In the rows, zero is written as 128.
Each row is followed by its class number.
[145 142 164  93 133 139 153 104 148 134  91 130 135 127 146 133 116 117
 130  93 112 102 127 180 138 154 203  98 151 103 110 148 107 110 136 106
 115  97  91 107  84 145 122 133 147 130  92] => 6
[158 137 149 137 133 126 136 170 133 138 160 161 130 163 108 153 129 102
 124 115 154 124 149 139 115 203 158 121 128 100 122 158 102 114  93 132
 112 128 153 139  85 111 152 109 111 139 116] => 6
[134 149  86 137 190 136 119 120 113 131 153 113 117 142 140 149  69 112
 149 148 107  87 116  86  94 159 112 118 114 126 166 116 144 128 155  79
 146  85 117  91 118 145 105 132 192 129 126] => 6
[123 131 145 111 156 125 129 164 151 164 163 169 131 160 154 148 124 116
  87 136 130 132 112 118  83 186 143  75 104 127 122 128 100 104 124 167
 105 128 125 132 121 158 137 166 133 175 106] => 7
[ 95 160  99 132 133 138 118 135  92 135 108 122 105 122 133 104 111 151
 172 134  95  69  88  99 106 131 131 129 131 115 134 127 148 130 137 106
 109  82  68 127  88 160  87 141 167  98 122] => 3
[122 143 130 156 149 135 119 161 122 143 160 126 139 136 128 142 156 125
 122 143 135 116 155  95 106 156 114 121 125 137 164 141 137  83 132 123
  73 114 146 125 125 129 101 154 120 103 109] => 6
[103 118 138  62  36 129 170 102 103  69  45  84  48 138 135  96  67  87
 101 108 177  87  91  84 190 121  84 144 142 125  71 104 172 142 124  85
 216 138 111 139  40 136 118  95 194 190 162] => 4
[138 106 145 150 171 161 111 132 136 158 119 122  74 145 145 118 104 102
 124 144 136  17 135 130 116 180 147 141 156 144  67  99 198 124 104 160
 135 109 113 113  59 119  73 185 178 140 128] => 3
[146  99 161 136 169 183 113 112 169 180 111 131  93 155 121 139 135  93
 117 117 118  75 156 160 114 189 159 133 142 139  77 122 130 131 124 179
 136  76 143 147  85 130  92 162 172 118 112] => 4
[109 127 137 124 103 149 140 128 144 136 120  73 108 147  89  92 148 112
 117 131 124 138 131  79 128 149  90 135 132 139 106 155 154 122 131 171
 119 129 139 183  76 125 100 135 124 136 143] => 1
[131 125 137 144 142 147 114 154 143 155 144 160 140 104 132 165 125 170
 129  81 133 103 115 155 101 160 150  87 129 128 134 134 116  96 139 124
 104 119 100 123 107 161  90 127 174 104 107] => 2
[108  90 146 150 140 104 119 158 170 143 138 151 150 125 126 163 126 122
 119 124  91 109 154 129 110 203 125  88 106 140 155 125 138 132 103 169
 107 130  96  90 101 132 103 127 141 126 102] => 0
[139 117 156  99 174 169 156 121 147 173  93 130  65 146  90 149  69 104
 132  99 147  74 120 161 113 201 167 150 143 102  26 148 173 128 137 138
 127  93 140  93  59 112  79 102 185 156 131] => 2
[ 87 116 116 149 181 158  98 119  90 173 124  82  59 159 123  89 156 103
  90 148 110 101 126 115  89 123 110 114  82 151  74 144 150  89 111 149
 139 143 146 131 109 137 124 158 141 135 151] => 2
[111 112 146 157 117 119 104 132 143 132 142 138 135 126 131 141 135 124
 117 110 126 104 143 135 107 153 139 137 129 123 135 141 135 109 132 141
  97 121 116 137  98 125 127 140 136 136  98] => 3
[150  94 163 156 174 164 126 128 153 170 118 112  80 164 114 120 122  96
 118 124 122  48 166  96 105 185 145 136 152 130  93 141 155 131 113 193
 131  79 154 158  67  95  78 142 156 108 153] => 1
[ 80  91 150 172 183 133 130 131 131 196 139  88  68 163 113 126 154 104
 129 204 129  43 123  58  90 170 100 129 111 158  93 105 201 116 128 173
  68  74 103 103  63 115  68 193 142  76 149] => 6
[137  75 148 152 165 154 103 129 142 167 118 111 102 160 112 123 120  89
 110 159 133  71 171 146 108 164 157 153 151 136 105 134 175 115 117 161
 127 105 137 114  88 103  82 158 161 129 123] => 5
[134 118 143 169 193 157 121 159 140 141 167 116 113 167 122 152 104 115
 128 114 144 101 160 131 111 175 155 152 142 129 114 155 149  73  97 122
 123 136 166  69 109 123 105 131 171 143 147] => 6
[169  85 142 125 147  99 123 133 128 128 129 140 115 149 164 156 111 123
 115 130 123  96 154 148 100 173 145  88 127 121 184 108 108 147  68  99
 153 141 129 115 128 117 121 138 115 133  94] => 8
[171 116 169 136 130 119 133 167 157 155 151 128 124 142 137 145 142 127
 130 105 131 119 164 103  78 175 202 104 124 120 163 158 152  83 106 138
  91 119 147 156  98 111 131 145  99  93 118] => 4
[124 168 118 139 197 133 146 111 154 130 173 126 158 135 132 152  55 114
 154 169 117  70 102 100 138 154  66 143 110  97 153 135 104 126 164  65
 124  47 143 101 139 169 109 101 197 147 112] => 6
[113 101 146 113  93 128 135 150 137 135 122 114 118 114 112 127 122 121
 132 133 148 118 125 110 130 123  72 144 112 111 106 134 101 127 129 125
 115 133 149 115  92  95 124 143 142 112 128] => 0
[115 119 139 101  67 127 151 146 119 106  76  97 102 117 127 130 148 105
  94 131 146 157 123 110 140 106 135 149 136 126  89 146 139 120 148 120
 127 134 150 147  92  93 108 135  86 116 141] => 0
[161 162 105 111 142 163 122 132 101 143 119 131  71 167 117 105 125 105
 139 144 134  75 114 140 132 180 130 136 137  93  86 153 142 119 122 137
 164  86 128 194  68 133 115 124 149 142 135] => 4
[123  97 170 158 170 132 134 152 176 164 153 133 181 134 104 136 132 141
 139 138 116 132 164 140  98 174 166 124 136 127 156 150 130 105 102 137
  95 115 155 101 125 145  84 118 122 103 113] => 8
[ 62  94 160 131 111  82 151 166 128 106 129  83  80 149 126 115 119 132
  82 150 161 135 111  84 134  99  83 157 130 113 109 134 149  99 139 130
 130 126 148 120  85 112 119 110  98 150 155] => 1
[101 132 122 126 214 121 141  99 157 148 155  83 136 145 166 126  72  81
 141 147  73  86 132 108  94 160 107 131  94 133 151 118 103 161 135 103
 124  47 140  76 134 149 123 126 163 147 102] => 6
[121 121 155 148 177 141 125 159 170 156 138 157 101 147 131 152 150 137
 134 132 112  96 102 117  94 183 202 120 135  98  98 145 148  85 154 153
  91 112 140 124  96 138 114 151 166 115 144] => 0
[142 130 144  88  55 153 141 131 102 101  67 107 102 131 163 129 115  94
 110 149 160 113 155  82 155 126 119 176 170 114 121 137 144 122 167 118
 149 104 162 171  62  81  83 131 149 133 149] => 6
[138 127 150 143 230 142 111 160 145 185 153 144  56 172 141 145 100 123
 164 114 141  45 156  62 129 170 103 134 119 130 134 124 108  93 111 216
 119 101 161 136  71 133 144 140 129  46 128] => 3
[111 109 130 141 151 176 111 127 133 170 118 103  70 158  93 121 109 107
 117 130 139  34 130 117 137 127 112 141 144 140  72 126 140 113 122 200
 122  95 114 159  67 117  85 141 192 122 143] => 7
[161 158 115 116 184 129 146 121 137 116 155 115 142 138 150 144  74 121
 137 153 110  91  88 127 108 130 104 126  76  93 131 126 137 101 165  45
 117  59 136 113 145 165 105 152 153 137 119] => 5
[137 106  99 146 171 105 115 115 128 149 150 128 130 139 158 167  53 110
 161 133  65  38 113 117  75 148 145 130  86 128 206  81 114 171 117  90
 162  35  99 104  99 153 130 126 183  98 117] => 2
[ 99  91 118 173 115 157 101  97 172 163 122 120 119 105 118 162 123 135
 108 118  87 125 112 116 101 154 133 119 148 168 164 167 147 125 146 127
 126 132  85 103  98 136  90 140 191  98 120] => 2
[139 101 148 117  79 132 132 178 138 113 123 117  91 139 161 154  93 119
  98 123 183 127 173  69 112 145  90 146 135 125 121 138 165 133 148 118
 146 124 177 119  88  92  79 134 154 124 156] => 4
[156  93 143 188 157 170 140 115 132 177 107 106  87 164 109 132 104 108
 103 141 130  19 122 119 136 143 159 141 144 149 126 141 205 114 118 173
 142  60 123 127  68 129  69 147 190 111 156] => 8
[ 87  85 169 105  93 142 172 164 101 106 101  70 162 110  42 102 134 112
 108 178 229 198 126 143 110  81 116 214 144 116 104 171 167  90 134  56
  80 141 135 104  94 106  62 136  73 119 141] => 1
[115  70 126 155 130 181 113 107 155 145 106 137  87 156 109 111 136  96
 125 144 136  65 114 151 106 167 161 160 167 130 103 130 145 103 114 171
 129  85 105 164  58 131  81 133 166 116 134] => 4
[107 129 167  94 143 123 139 164  96 124  79 120 106 138 154 136 146 121
 134 165 140 129 148 113 119 157 104 153 118  88  72 133 144 100 129 107
 123 131 153 163  94 115 105 165 114 124 166] => 5
[101 113 141 105 128 108 160 148 145  97 137  94  57 133 163 103  96 104
 124 100 167 129 146 114 161 158  52 156 140 137  69 130 144 154 102 117
 171 142 175  82 106  88 152 114 126 148 170] => 4
[ 80 113 104 148 216 122 144 172 162 140 160 104 164 130 118 131  61  89
 132 147 129  97 109 104 113 140  24 167 108 101 160 128  69 122 139  85
 138  65 157  74 126 147 104 104 198 164 111] => 7
[131 113 184 159 192 177 124 153 171 208 140 155 105 158 112 150 123 101
 101 176 155  37 163 127 114 205 152 129 158 145  62 160 172 135 124 179
  89  77 163 124 115 134  55 147 175 129 139] => 2
[124 115 138 151 133 118 123 151 157 138 138 158 150 130 126 157 148 126
 119 108 119 121 135 133 116 170 161 105 132 117 137 136 113 101 131 161
 112 131 122 126 105 133 128 130 128 123 116] => 0
[156 109 135 160 156 165 137 131 151 167 118 105  99 146 166 134 104 125
 138 126 135  54 147  97 103 170 133 158 125 132 104 151 142  99 118 137
 116  86 153 158  66 115  68 144 166  84 143] => 7
[134 109 137 127 100 134 155 120 131 142  68  84  69 109 150  98  78 121
 144  90 140  19  84 145 172  96 111 160 144 133  90 143 126 155  87 127
 178  92  79 141  51 124 156 101 207 116 127] => 5
[132 143 160 122 148 156 156  95 148 162  76 145  77 129 170 147 155 138
 109  57 102 112  82 172 114 189 235  90 138 128  63 146 120 123 139 132
 120  96 111 157  91 166 114 129 138 117 120] => 2
[ 68 107 143 109  74 123 131 177 135 130 103 101 147 126 118 125 118 105
 101 144 154 147 176  82 125  97  95 160 158 136 128 142 128 117 152 151
 114 125 155 134  88 111 104 141 131 125 144] => 7
[130  93 177 148 177 163 136 142 131 172 100 133  64 154  85 107 126 112
 117 149 163  54 145 130 107 169 179 165 160 123  78 170 198 105 108 175
 108  91 131 129  67 111  85 123 149 101 142] => 1
[106 145 122  76  76 132 142 126  85 110 103 121 111 145 123 114 147 120
 100 130 141 151 129 124 142 111  99 129 127 140  88 149 114  87 137 105
 124 154 139 125 113 125 138 150  90 141 136] => 8
[127  67 145 125  70 140 105 132 147 123  98  98 140 118 105 137 126 102
 124 125 143 102 158 144 137 118  90 178 163 137 123 118 104 158 103 142
 156 106 127 149  97 102  80 117 158 128  98] => 5
[156 104 130 146 168 179 120 121 157 152 107 133  92 149 132 122 124 101
 123 127 125  46 134 145 130 150 174 130 155 125  97 122 153 115 120 172
 137 104 136 117  82 129  87 166 172 103 133] => 0
[148 157 119 108 176 144 141 115 136 140 115 120 133 129 199 133  85 131
 170 145  90  50 107 103 117 145 114 120 111  86 164 143 101 121 168  84
 129  54 131 133 117 167 102 167 203 112 133] => 0
[119 155 110 110 198 156 123 136 125 130 178 129 139 154 120 109  88  95
 144 140 108  54 114  87 118 155  70  79  98 119 133 135  99  91 125 124
 122  92 133  98 136 180 109 164 180 146 151] => 0
[104 125 159 116 138 110 124 137 106 145 142 119 109 109 136 117 140 123
 104  90 110 114 150 136  80 154 139  54  76 149 116 146 144 102 101 148
  94 122  91 147 117 132 158 145  99 121 121] => 4
[127  91 147 168 164 152 107 136 161 187 120  91 110 137 131 131 102 110
 131 138 115  23 174  75 101 126 140 125 163 144 137 125 162 137 136 191
 126  61 136 151  87 112  72 162 203  85 148] => 7
[ 93 120 129  89  87 144 136 133 124 126 111 115  95 147 121 110 127 107
 123 135 175 110 143 110 154 123  57 174 170 117  82 145 109 109 140 135
 123 139 172 123 104 105 107 126 142 160 140] => 2
[133 165 105 127 165 137 137 104 132 123 127 124 137 151 128 147  68  95
 112 105  88  55 138 107 110 182 105 125 125 111 116 127 148 121 166 105
 154  52 133 136  92 169 102 128 188 183 116] => 1
[ 81  99 104 127  95 130 161  95 151 104   4 150  81  97 170 134 168 121
  92 110 142 141  87 176 149 157 199 141 180 136  59 129 185 137 168 133
 134 184  42  97  57 121 115 125 150 131 121] => 0
[145 137  78 141 176 129 114 126 129 106 163 117 117 125 140 130  67 125
 130 113 114  84  93 130 122 126  99 132 105 115 153 127 145 101 134  83
 168 114 100  84 109 148 127 116 186 142 120] => 5
[144 150 151 124 159 121 133 136 121 142 115 170 116 145 119 164 150 116
 135 104  90  92 155 105  94 210 148  93 130 129 125 134 114 126  85 128
 117 112 122 157 119 141 142 151 104 100 116] => 1
[113 155  76 140 167 139 100  97 138 112 157 106 132 130 157 165  56 123
 124 117  71  10 126  90 117 122  81 125  98 159 140 109 121 140 174  93
 146  50 106 128 129 171  93  95 237 140 121] => 8
[148 117 141 147 169 192 125 117 156 171 113 120  82 174 134 121 143 111
 131 126 116  44 127 140 111 172 181 144 151 115  61 166 139  85 122 176
 102  87 154 135  91 133  71 161 173 126 137] => 0
[134  88 136 177 168 160 113 136 133 158 176  96 109 130 107 131 103  94
 132 178 170  63 132 117 102 138  83 187 124 128 116 135 138 146 124 144
 118  68 155 145  89  81  94 127 168 111 142] => 6
[127 108 117 178 178 121 133 192 144 159 169 161 152 146  96 135 139 123
 146 135 164 145 127  77  70 187 119 114 107 117 143 124 142 105  92 163
 129 145 143 127  97 145 130 132 126  99 152] => 7
[ 90 106 150 135  78 126 138 131 127 152  98 105 119 110 135 147 109 130
 115 121 146 103 140 139 146 129  69 173 146 129 119 139 108 155 126 112
 128 102 153 138 102 114 105 114 164 144 112] => 2
[142 101 126 143 119 122 128 139 155 145 133 155 128 111 151 147 102 133
 127  86 128 113 128 121  89 139 128 111 122 132 177 138  89 126 111 131
 138  96 117 119 121 137 143 105 141  95  88] => 4
[115 102 127 137 132 113 121 154 161 146 158 159 132 135  96 146 123 115
 123 103 127 124 139 121  97 174 128 106 138 126 135 146 126 101 118 154
 118 132 128  96  99 124 135 111 119 123 120] => 2
[116  97 133 132 151 161 117 124 128 166 108  88  89 153 101 121  99  81
 106 148 118  80 146 120 113 126 140 151 146 132  99 148 167 103 131 181
 140 110 155 115  91 102 110 157 166 156 142] => 0
[116 121 148 119 108 158 145 133 162 134 113 101 125 149 142 132 120 112
 120 128 158 123 159  75 142 160  78 149 164 119 126 168 139  91 135 152
 119 132 168 161  77 134  76 164 150 130 157] => 7
[158 149 113 137 194 142 133 104 146 117 122 119 127 100 141 153  63 119
 177 112  89  76  91 139 101 147 160 159 131 100 188 152 124 148 124  32
 125  74  99 104 128 145 118 126 179 101  93] => 3
[142  88 140 159 138 167 123  82 130 158 106 119  68 152 152 107 106  98
 100 144 123  48 136 148 124 144 144 149 130 141 106 148 167 112 115 177
 119  72 129 160  79 115 100 151 137 107 134] => 5
[145  93 169 150 158 173 117 123 148 169 116 109  94 149 119 119  91  98
 135 109 142  76 171 109 118 153 140 166 158 124 108 150 149 117 111 178
 138  97 176 116  73 102  87 153 155 104 136] => 3
[ 73 105 137 109  96 109 118 108  56 121 138  96 112  83 177 100 114  95
  52 152 169 130 159  67 109  61  30  48 139 182 167 113 160 159 137 160
 144 145 114 142 174 104 140 236 111 151 185] => 7
[157 109 177 155 142  99 137 168 179 148 204 113  96 167  61 153 107 112
 122  97 155 100 138 122 119 216 167 111 117 112 126 160 174 117  85 146
 110 119 143 134  81 105 140  84 130 155 122] => 4
[129  82 122 179 163 161 130 136 183 170 166 104 133 183  78 103 119  83
 121 181 178 100 154  91 113 138 129 195 181 126 127 132 154  95 108 185
 119 109 203 124 102 114  76 137 125 131 132] => 7
[120 109 123 105  99 138 151 172 156 120 105  78 116 166 150 130 108 107
 113 179 176 120 140  85 134 135  66 161 149 119  79 112 141  95 148  78
 145 143 163 116  67 122  63 169 144 148 145] => 4
[ 47 113 170  74  94 153 165 141 136 123  63  65  90 152  87 109 157 106
 127 141 196 141 115 138 180 163  24 162 141 118   6 162 124  95 141 106
 116 151 121 157  55 155  91 140 167 173 153] => 4
[145 152 146 106 131 128 126 167 127 145 134 156 120 136 127 152 136 126
 118  96 101 139 156 114  99 179 156  63 122 130 160 143 128  98 120 136
 104 119 126 138 125 140 139 163 109 110 113] => 4
[108  99 121 185 211 179  96 159 137 185 150 122  73 151 118  78 134 129
 105 167 129  45 155 104 107 130 116 114 141 165  85 116 191  91 103 221
 131 124 162 112  93 131  77 152 155  85 159] => 8
[173 123 143 152 175 162 128 116 130 173 127 102  82 135  97 113 117  91
 139 151 107  84 107 119  93 163 184 134 132 115  41 143 152 172 124 126
 163  78 138 116  97  58 102 120 173 121 158] => 6
[118 127 127 110 110 149 152 153 138 122  88  99  83 168 143 127 118  91
  97 154 149  99 133  91 141 155  94 157 128 121  63 158 145  88 135 112
 125 129 150 155  49 115  88 150 136 134 159] => 7
[119 133 133 130 236 128 137 126 159 135 138 131 136 157 182 147  64 125
 133 164  95  95 124 112 110 168  73 109  73  84 141 110 116 106 156  90
 130  80 159 100 145 184  90 141 180 150 124] => 5
[184 127 153 136 100 118 131 169 157 119 120 181 155 147 136 193  90 130
 163 130 145 122 142 129 106 215 161 205 131  81 148 146 114 132 115  68
 128 109 173 143 105 118 114  84 157 150  79] => 3
[112 115 141 155 154 134 131 151 153 159 152 111 132 139 121 125 134 125
 125 106 132 126 153 100 102 165 124 112 136 131 153 169 134  90 123 157
  88 123 142 132 113 127 107 147 142 119 133] => 7
